Here is a tiny trained network, its code and every weight. The questions are about switching its units off for an input and a class, where a switched-off unit gives its printed mean instead of its output.

import numpy as np


def w(rows, s, z=0):
    codes = np.array(rows[::2]) - 128.0
    scale = np.full(codes.shape[1], s)
    scale[-1] = z or s
    return codes * scale


def f(y):
    return y / 2 * (1 + np.tanh(0.7978845608 * (y + 0.044715 * y**3)))


def log_softmax(a):
    a = a - a.max(-1, keepdims=True)
    return a - np.log(np.exp(a).sum(-1, keepdims=True))


def net(x, mask):
    res = np.array(x, float).reshape(1, 6) / 4 @ E
    y = f(res @ A[0][:, :-1].T + A[0][:, -1])
    res = res + np.where(mask, y, B[0][:, -1]) @ B[0][:, :-1]
    return log_softmax(res[-1] @ U[:, :-1].T + U[:, -1])


A, B = {}, {}
E = w([
[19,174,204,175,106,254,193,41,185],'x0',
[128,113,102,130,115,140,119,108,139],'x1',
[147,40,216,74,250,250,57,119,71],'x2',
[90,76,6,219,197,151,235,166,61],'x3',
[129,108,112,115,110,130,135,108,126],'x4',
[146,125,170,135,106,125,152,126,85],'x5',
],0.0049)
A[0] = w([
[227,81,60,60,139,23,46,205,90,141],'neuron 1',
[42,182,175,185,110,225,147,57,157,8],'neuron 2',
[35,164,196,174,104,205,178,62,175,10],'neuron 3',
[165,195,215,1,44,115,25,86,198,96],'neuron 4',
[90,187,103,196,49,51,165,152,176,69],'neuron 5',
[143,75,158,116,201,211,75,117,83,121],'neuron 6',
[114,52,158,68,220,204,86,144,122,100],'neuron 7',
[114,229,88,170,59,63,178,132,158,56],'neuron 8',
[125,81,34,174,147,159,174,167,91,167],'neuron 9',
[125,43,170,110,196,202,76,125,97,54],'neuron 10',
[71,67,44,224,186,152,210,160,55,44],'neuron 11',
[13,146,144,146,129,205,157,71,224,140],'neuron 12',
[137,74,182,118,214,192,97,132,86,248],'neuron 13',
],0.0046,0.0013)
B[0] = w([
[142,3,239,230,195,92,145,178,178,252],'neuron 1',
[164,48,154,199,164,132,155,213,191,208],'neuron 2',
[164,43,171,221,168,94,142,202,217,212],'neuron 3',
[34,206,129,242,186,229,22,56,23,250],'neuron 4',
[193,165,62,63,35,201,177,209,140,212],'neuron 5',
[173,184,59,51,46,179,142,180,186,201],'neuron 6',
[188,167,56,89,61,159,168,167,141,207],'neuron 7',
[176,151,54,81,60,226,156,185,164,211],'neuron 8',
[93,145,171,152,155,131,74,89,78,202],'neuron 9',
[194,179,61,93,53,209,167,182,144,195],'neuron 10',
[52,222,132,213,159,194,7,52,25,232],'neuron 11',
[152,63,197,142,189,82,168,162,192,225],'neuron 12',
[166,170,57,10,62,134,172,145,144,222],'neuron 13',
],0.005,0.0037)
U = w([
[184,181,50,71,40,153,160,186,151,72],'0',
[150,1,196,178,189,89,134,178,169,76],'1',
[47,220,133,180,165,155,46,35,55,74],'2',
[115,134,132,89,140,97,138,99,128,254],'3',
],0.0086,0.0055)

Each question gives the input, the list of numbers given to net, and the class t.
The units are the neurons (one row each of A and B). Each row of codes is followed by its name. A weight is (code - 128) times the scale printed after its matrix; where a second scale follows, it is the last column's (A, B and U).
mask holds one flag per neuron, in row order. A switched-off neuron (its flag False) gives its mean, the last column of its row in B, instead of its output. The means were averaged over made-up inputs and are rounded, as every weight is.
A unit's drop is (log p(t) with every unit on - log p(t) with that unit switched off) / (log p(t) with every unit on - log p(t) with every unit switched off).
The circuit of an input: a set's keep is (log p(t) with only the set's units on - log p(t) with every unit switched off) / (log p(t) with every unit on - log p(t) with every unit switched off). Starting from the 12 units with the biggest drops (on a tie, the unit counted first), units are removed one at a time, each time the one whose removal leaves the highest keep (on an exact tie, the one counted first), for as long as the keep stays at least 0.8.
circuit, biggest first: the units of the circuit, biggest drop first
most important unit: the unit with the biggest drop
top k neurons: the k neurons with the biggest drops, biggest first
drop when u is switched off: that unit's drop, to one decimal
input [-2,4,5,8,2,-2], class 2: most important unit -> neuron 11
input [-3,5,1,-4,7,0], class 2: circuit, biggest first -> neuron 4; neuron 5
input [8,0,-5,-4,-7,-3], class 1: circuit, biggest first -> neuron 3; neuron 12
input [0,0,-6,8,2,8], class 2: top 2 neurons -> neuron 11; neuron 9
input [7,0,1,-5,3,-1], class 1: circuit, biggest first -> neuron 3; neuron 2
input [2,-8,3,1,0,1], class 0: circuit, biggest first -> neuron 1; neuron 4
input [-1,-8,3,-4,-1,2], class 2: top 2 neurons -> neuron 4; neuron 5
input [-7,1,-4,8,-6,8], class 2: top 2 neurons -> neuron 11; neuron 9
input [8,1,-4,-8,3,-5], class 1: drop when neuron 2 is switched off -> 0.4
input [-3,-4,4,-8,-2,-2], class 2: drop when neuron 2 is switched off -> 0.0
input [0,6,6,5,-6,0], class 0: drop when neuron 4 is switched off -> 0.2
